Below is a small trained network, with its code and all its weights. Each question gives an input and a target symbol and asks what happens when units are switched off, that is, made to give their printed mean instead of their output.

import numpy as np


def w(rows, s, z=0):
    codes = np.array(rows[::2]) - 128.0
    scale = np.full(codes.shape[1], s)
    scale[-1] = z or s
    return codes * scale


def norm(h):
    return h / np.sqrt((h * h).mean(-1, keepdims=True) + 1e-5)


def f(y):
    return y / 2 * (1 + np.tanh(0.7978845608 * (y + 0.044715 * y**3)))


def softmax(a):
    e = np.exp(a - a.max(-1, keepdims=True))
    return e / e.sum(-1, keepdims=True)


def log_softmax(a):
    a = a - a.max(-1, keepdims=True)
    return a - np.log(np.exp(a).sum(-1, keepdims=True))


def net(x, mask):
    ids = ['ΓΦΩβεηθλμξτψ'.index(c) for c in x.split()]
    T = len(ids)
    res = E[ids] + P[:T]
    u = 0
    for l in range(3):
        q, k, v = (norm(res) @ M[l].T for M in (Q, K, V))
        z = softmax(np.where(np.tri(T) > 0, q @ k.T / 4**0.5, -1e9)) @ v
        res = res + np.where(mask[u], z, O[l][:, -1]) @ O[l][:, :-1]
        u += 1
        y = f(norm(res) @ A[l][:, :-1].T + A[l][:, -1])
        res = res + np.where(mask[u : u + 4], y, B[l][:, -1]) @ B[l][:, :-1]
        u += 4
    return log_softmax(norm(res)[-1] @ U[:, :-1].T + U[:, -1])


Q, K, V, O, A, B = {}, {}, {}, {}, {}, {}
E = w([
[152,107,143,142,144,189],'Γ',
[27,48,82,102,62,201],'Φ',
[202,150,102,99,57,128],'Ω',
[250,164,90,206,152,145],'β',
[148,117,125,107,168,147],'ε',
[160,34,210,138,90,124],'η',
[122,121,106,159,127,141],'θ',
[157,160,171,143,128,168],'λ',
[163,151,125,111,122,32],'μ',
[165,21,192,138,149,155],'ξ',
[56,164,221,97,64,192],'τ',
[160,192,74,71,128,170],'ψ',
],0.02)
P = w([
[128,97,143,2,178,118],'0',
[129,64,155,148,114,170],'1',
[140,80,144,153,114,157],'2',
[145,91,135,160,118,146],'3',
[144,102,129,163,119,133],'4',
[144,112,123,168,113,119],'5',
[145,120,117,168,115,109],'6',
[153,115,107,166,129,116],'7',
],0.008)
Q[0] = w([
[154,183,163,3,124,150],'L0H0',
[210,16,216,73,12,130],'L0H0',
[64,234,108,176,153,135],'L0H0',
[238,63,52,66,192,105],'L0H0',
],0.0068)
K[0] = w([
[95,165,148,1,123,211],'L0H0',
[151,245,241,174,206,123],'L0H0',
[120,90,60,103,43,168],'L0H0',
[127,183,88,113,120,87],'L0H0',
],0.0068)
V[0] = w([
[119,117,91,160,115,107],'L0H0',
[111,1,125,142,41,175],'L0H0',
[6,66,43,55,187,71],'L0H0',
[59,187,145,200,118,152],'L0H0',
],0.0035)
O[0] = w([
[75,163,109,140,27,58,97],'L0H0',
[135,147,236,101,253,217,190],'L0H0',
[170,184,181,77,151,101,2],'L0H0',
[179,122,134,131,32,116,46],'L0H0',
],0.0042,0.0023)
A[0] = w([
[69,55,221,208,243,30,131],'L0N0',
[249,164,16,81,49,154,4],'L0N1',
[144,167,88,61,182,158,208],'L0N2',
[159,241,139,126,171,2,130],'L0N3',
],0.0053,0.0027)
B[0] = w([
[237,162,225,223,17,155,254],'L0N0',
[155,3,255,190,158,163,249],'L0N1',
[68,147,112,198,143,121,246],'L0N2',
[110,166,116,122,58,83,150],'L0N3',
],0.0084,0.0018)
Q[1] = w([
[172,254,134,110,178,149],'L1H0',
[121,52,177,108,197,36],'L1H0',
[79,136,154,135,188,161],'L1H0',
[248,93,144,198,51,117],'L1H0',
],0.0093)
K[1] = w([
[255,227,195,120,181,143],'L1H0',
[101,121,56,66,165,102],'L1H0',
[187,164,127,64,170,235],'L1H0',
[138,166,24,216,89,126],'L1H0',
],0.009)
V[1] = w([
[74,185,198,190,147,124],'L1H0',
[109,172,74,158,117,48],'L1H0',
[92,83,109,254,133,143],'L1H0',
[32,129,4,155,48,104],'L1H0',
],0.0049)
O[1] = w([
[11,142,69,139,147,153,137],'L1H0',
[66,178,193,91,52,220,18],'L1H0',
[14,37,212,218,119,52,252],'L1H0',
[170,254,223,192,162,232,36],'L1H0',
],0.0042,0.0035)
A[1] = w([
[214,44,91,129,212,122,111],'L1N0',
[209,252,89,71,88,152,18],'L1N1',
[254,190,203,82,67,125,251],'L1N2',
[157,103,174,148,114,202,188],'L1N3',
],0.007,0.0026)
B[1] = w([
[122,142,126,165,77,132,253],'L1N0',
[122,147,114,185,88,213,124],'L1N1',
[141,203,244,190,161,123,187],'L1N2',
[104,161,86,139,109,47,230],'L1N3',
],0.011,0.0061)
Q[2] = w([
[7,123,18,118,128,80],'L2H0',
[93,62,127,67,120,167],'L2H0',
[150,124,233,88,94,204],'L2H0',
[80,153,85,41,193,179],'L2H0',
],0.014)
K[2] = w([
[135,84,132,7,155,178],'L2H0',
[75,83,128,114,62,147],'L2H0',
[52,148,171,220,89,141],'L2H0',
[137,113,122,113,91,201],'L2H0',
],0.018)
V[2] = w([
[225,150,63,59,66,151],'L2H0',
[146,210,140,128,192,121],'L2H0',
[160,119,124,119,249,177],'L2H0',
[71,122,153,53,134,36],'L2H0',
],0.011)
O[2] = w([
[218,30,148,111,41,122,4],'L2H0',
[70,65,69,177,114,40,47],'L2H0',
[175,169,177,125,245,66,89],'L2H0',
[173,252,191,105,48,80,38],'L2H0',
],0.012,0.0033)
A[2] = w([
[128,74,190,139,129,121,131],'L2N0',
[53,68,107,53,126,172,2],'L2N1',
[195,42,131,109,122,96,82],'L2N2',
[3,120,71,79,107,150,47],'L2N3',
],0.015,0.0034)
B[2] = w([
[148,151,95,91,155,122,244],'L2N0',
[172,63,251,226,194,106,174],'L2N1',
[89,145,89,127,116,122,253],'L2N2',
[127,137,204,21,144,114,209],'L2N3',
],0.021,0.0056)
U = w([
[174,124,88,76,135,7,154],'Γ',
[151,90,213,158,177,113,150],'Φ',
[161,116,63,50,62,130,225],'Ω',
[70,43,71,125,159,96,202],'β',
[39,59,137,78,89,58,107],'ε',
[252,178,155,111,99,112,98],'η',
[48,175,137,160,143,224,3],'θ',
[131,65,145,132,23,195,78],'λ',
[107,135,143,180,45,49,125],'μ',
[184,155,85,56,215,157,78],'ξ',
[55,158,132,33,104,147,204],'τ',
[38,172,110,105,208,60,44],'ψ',
],0.014,0.004)

Each question gives the input, a string of symbols that net reads in full, and the target symbol t.
The units are the heads (4 rows each of Q, K, V and O) and the neurons (one row each of A and B). Each row of codes is followed by its name. A weight is (code - 128) times the scale printed after its matrix; where a second scale follows, it is the last column's (O, A, B and U).
mask holds one flag per unit, layer by layer, with each layer's heads first. A switched-off unit (its flag False) gives its mean, the last column of its rows in O or B, instead of its output. The means were averaged over made-up inputs and are rounded, as every weight is.
A unit's drop is (log p(t) with every unit on - log p(t) with that unit switched off) / (log p(t) with every unit on - log p(t) with every unit switched off).
The circuit of an input: a set's keep is (log p(t) with only the set's units on - log p(t) with every unit switched off) / (log p(t) with every unit on - log p(t) with every unit switched off). Starting from the 12 units with the biggest drops (on a tie, the unit counted first), units are removed one at a time, each time the one whose removal leaves the highest keep (on an exact tie, the one counted first), for as long as the keep stays at least 0.8.
units of the circuit, in order: the units of the circuit, biggest drop first
unit that matters most: the unit with the biggest drop
k most important neurons: the k neurons with the biggest drops, biggest first
k most important neurons of layer l: the k neurons of layer l with the biggest drops, biggest first
input τ Γ Φ Ω, target Φ: units of the circuit, in order -> L0N1
input η ε ψ ε Γ Φ ε Γ, target τ: units of the circuit, in order -> L1N0, L2H0, L2N3
input θ ξ θ ξ β ψ, target ψ: 4 most important neurons -> L0N1, L0N2, L1N0, L1N3
input ε τ θ Ω ε, target Γ: units of the circuit, in order -> L2H0, L0N1, L1H0
input ψ ε θ β θ, target β: units of the circuit, in order -> L2H0, L1N1
input ψ ξ θ λ Ω, target λ: units of the circuit, in order -> L2H0, L1N2, L0H0, L0N0
input ξ ψ Ω τ μ Ω, target μ: 2 most important neurons -> L1N2, L0N1
input μ β η, target β: units of the circuit, in order -> L2H0, L1H0
input η λ ψ ψ ψ ψ η, target λ: units of the circuit, in order -> L2H0, L1H0, L1N2, L0N1
input β θ Φ β θ ψ, target Φ: 2 most important neurons -> L2N1, L1N0
input η ε η θ, target τ: 2 most important neurons -> L1N0, L1N2
input Ω λ Φ ψ θ η θ, target λ: 3 most important neurons -> L0N1, L1N2, L0N0
input Φ Φ τ θ ψ θ θ λ, target η: 4 most important neurons -> L0N0, L0N1, L1N2, L1N0
input ξ η θ, target θ: units of the circuit, in order -> L2H0, L1H0, L0N0, L2N3
input Φ Γ μ Γ θ, target η: most important neuron of layer 1 -> L1N2
input θ Φ η θ ψ, target ψ: units of the circuit, in order -> L0N2, L0N1, L2H0, L0H0
input μ ε λ β Γ ε, target ε: 3 most important neurons -> L1N0, L1N2, L2N3
input Ω θ ξ η λ, target λ: 2 most important neurons -> L0N1, L0N0
input β η Γ θ θ ε θ, target Φ: 2 most important neurons -> L1N0, L2N1
input β Φ μ μ ξ η, target μ: unit that matters most -> L2H0
input ε ξ θ μ η, target μ: units of the circuit, in order -> L1N2, L2H0
input ψ θ ε Ω Ω, target θ: 2 most important neurons of layer 1 -> L1N2, L1N3
input ε ξ Γ θ, target Γ: 4 most important neurons -> L0N1, L1N3, L1N2, L0N2
input Ω η ξ θ β λ, target λ: 3 most important neurons -> L0N0, L0N1, L1N2
